Here is a tiny trained network, its code and every weight. The questions are about switching its units off for an input and a class, where a switched-off unit gives its printed mean instead of its output.

import numpy as np


def w(rows, s, z=0):
    codes = np.array(rows[::2]) - 128.0
    scale = np.full(codes.shape[1], s)
    scale[-1] = z or s
    return codes * scale


def norm(h):
    return h / np.sqrt((h * h).mean(-1, keepdims=True) + 1e-5)


def f(y):
    return y / 2 * (1 + np.tanh(0.7978845608 * (y + 0.044715 * y**3)))


def log_softmax(a):
    a = a - a.max(-1, keepdims=True)
    return a - np.log(np.exp(a).sum(-1, keepdims=True))


def net(x, mask):
    res = np.array(x, float).reshape(1, 5) / 4 @ E
    u = 0
    for l in range(3):
        y = f(norm(res) @ A[l][:, :-1].T + A[l][:, -1])
        res = res + np.where(mask[u : u + 9], y, B[l][:, -1]) @ B[l][:, :-1]
        u += 9
    return log_softmax(norm(res)[-1] @ U[:, :-1].T + U[:, -1])


A, B = {}, {}
E = w([
[25,95,102,183,198],'x0',
[132,120,128,125,134],'x1',
[234,116,219,254,75],'x2',
[126,109,139,118,135],'x3',
[100,67,68,126,33],'x4',
],0.0092)
A[0] = w([
[75,143,153,160,118,93],'L0N1',
[141,142,209,230,88,189],'L0N2',
[125,55,150,243,62,75],'L0N3',
[166,189,139,193,163,151],'L0N4',
[128,159,54,1,175,205],'L0N5',
[210,78,126,45,71,152],'L0N6',
[146,97,178,192,65,2],'L0N7',
[165,47,111,171,8,100],'L0N8',
[63,77,53,57,119,77],'L0N9',
],0.0087,0.0061)
B[0] = w([
[158,136,86,106,166,128],'L0N1',
[193,56,186,103,151,237],'L0N2',
[161,86,50,83,148,194],'L0N3',
[134,105,210,140,147,175],'L0N4',
[83,72,181,70,85,254],'L0N5',
[154,212,112,187,79,191],'L0N6',
[100,151,43,145,103,144],'L0N7',
[110,181,52,30,150,205],'L0N8',
[101,192,110,255,123,203],'L0N9',
],0.0083,0.0072)
A[1] = w([
[92,213,120,105,87,68],'L1N1',
[131,142,155,149,59,168],'L1N2',
[175,123,154,202,194,2],'L1N3',
[95,185,87,144,57,127],'L1N4',
[119,186,210,99,99,206],'L1N5',
[144,35,97,208,94,144],'L1N6',
[130,56,58,217,134,67],'L1N7',
[11,145,82,129,246,138],'L1N8',
[102,112,36,166,126,85],'L1N9',
],0.012,0.0059)
B[1] = w([
[124,8,164,91,86,159],'L1N1',
[148,185,145,126,135,165],'L1N2',
[198,53,140,183,105,157],'L1N3',
[152,89,180,137,123,190],'L1N4',
[75,120,108,41,212,204],'L1N5',
[87,102,93,55,187,182],'L1N6',
[57,89,175,43,191,164],'L1N7',
[184,209,176,192,134,254],'L1N8',
[95,67,181,109,196,174],'L1N9',
],0.011,0.0084)
A[2] = w([
[157,137,90,91,11,108],'L2N1',
[93,31,122,232,175,107],'L2N2',
[109,62,115,227,121,71],'L2N3',
[162,49,134,101,35,205],'L2N4',
[78,134,9,130,166,158],'L2N5',
[83,89,129,246,135,78],'L2N6',
[96,145,179,37,53,98],'L2N7',
[95,67,160,120,8,3],'L2N8',
[70,89,176,171,214,77],'L2N9',
],0.011,0.0056)
B[2] = w([
[120,102,57,219,41,183],'L2N1',
[158,86,1,89,123,213],'L2N2',
[114,66,6,190,137,135],'L2N3',
[74,246,138,204,65,244],'L2N4',
[136,192,202,26,150,149],'L2N5',
[81,60,9,75,201,161],'L2N6',
[117,15,154,93,203,210],'L2N7',
[114,125,221,242,70,156],'L2N8',
[102,184,15,193,36,254],'L2N9',
],0.0088,0.0061)
U = w([
[113,59,136,27,193,202],'0',
[252,151,201,121,156,40],'1',
[115,218,162,221,193,3],'2',
[206,59,40,192,184,102],'3',
[92,72,192,165,42,59],'4',
[216,155,36,160,56,48],'5',
[95,113,38,175,167,151],'6',
],0.017,0.0046)

Each question gives the input, the list of numbers given to net, and the class t.
The units are the neurons (one row each of A and B). Each row of codes is followed by its name. A weight is (code - 128) times the scale printed after its matrix; where a second scale follows, it is the last column's (A, B and U).
mask holds one flag per neuron, layer by layer. A switched-off neuron (its flag False) gives its mean, the last column of its row in B, instead of its output. The means were averaged over made-up inputs and are rounded, as every weight is.
A unit's drop is (log p(t) with every unit on - log p(t) with that unit switched off) / (log p(t) with every unit on - log p(t) with every unit switched off).
The circuit of an input: a set's keep is (log p(t) with only the set's units on - log p(t) with every unit switched off) / (log p(t) with every unit on - log p(t) with every unit switched off). Starting from the 12 units with the biggest drops (on a tie, the unit counted first), units are removed one at a time, each time the one whose removal leaves the highest keep (on an exact tie, the one counted first), for as long as the keep stays at least 0.8.
units of the circuit, in order: the units of the circuit, biggest drop first
k most important neurons: the k neurons with the biggest drops, biggest first
top k neurons in layer l: the k neurons of layer l with the biggest drops, biggest first
input [6,-7,-8,6,-6], class 2: units of the circuit, in order : L1N8
input [2,-7,4,-6,0], class 3: units of the circuit, in order : L0N5; L1N8
input [0,-3,2,8,8], class 5: 2 most important neurons : L0N8; L1N5
input [1,4,-5,6,0], class 2: 2 most important neurons : L0N9; L1N8
input [4,-1,-3,0,0], class 2: top 2 neurons in layer 1 : L1N8; L1N3
input [-8,-5,-2,4,4], class 4: 2 most important neurons : L1N1; L2N7
input [0,-3,2,2,8], class 5: units of the circuit, in order : L0N8; L1N5
input [-7,8,-1,0,3], class 4: 2 most important neurons : L1N1; L2N7
input [-7,4,-1,-5,-1], class 0: top 2 neurons in layer 1 : L1N5; L1N8
input [8,-6,8,-5,3], class 0: top 2 neurons in layer 1 : L1N6; L1N7
input [3,0,2,4,-7], class 3: top 2 neurons in layer 1 : L1N3; L1N8
input [-5,2,0,-8,-5], class 0: 4 most important neurons : L1N5; L1N8; L0N9; L2N4
input [-8,7,-3,6,1], class 4: 2 most important neurons : L0N6; L1N1
input [1,1,-5,-6,-2], class 2: units of the circuit, in order : L1N8
input [3,-6,7,1,0], class 3: top 3 neurons in layer 0 : L0N2; L0N5; L0N4
input [8,-5,2,1,1], class 0: top 4 neurons in layer 0 : L0N3; L0N8; L0N9; L0N4
input [-1,6,7,1,2], class 5: 3 most important neurons : L1N5; L0N8; L1N9
input [2,-5,1,8,8], class 0: 2 most important neurons : L0N3; L2N5
input [-5,-7,0,-7,-3], class 0: 2 most important neurons : L1N5; L1N8
input [-2,-6,4,2,8], class 5: units of the circuit, in order : L0N8
input [5,2,1,1,4], class 0: 2 most important neurons : L1N7; L1N6
input [2,5,2,0,-6], class 3: top 2 neurons in layer 0 : L0N5; L0N8
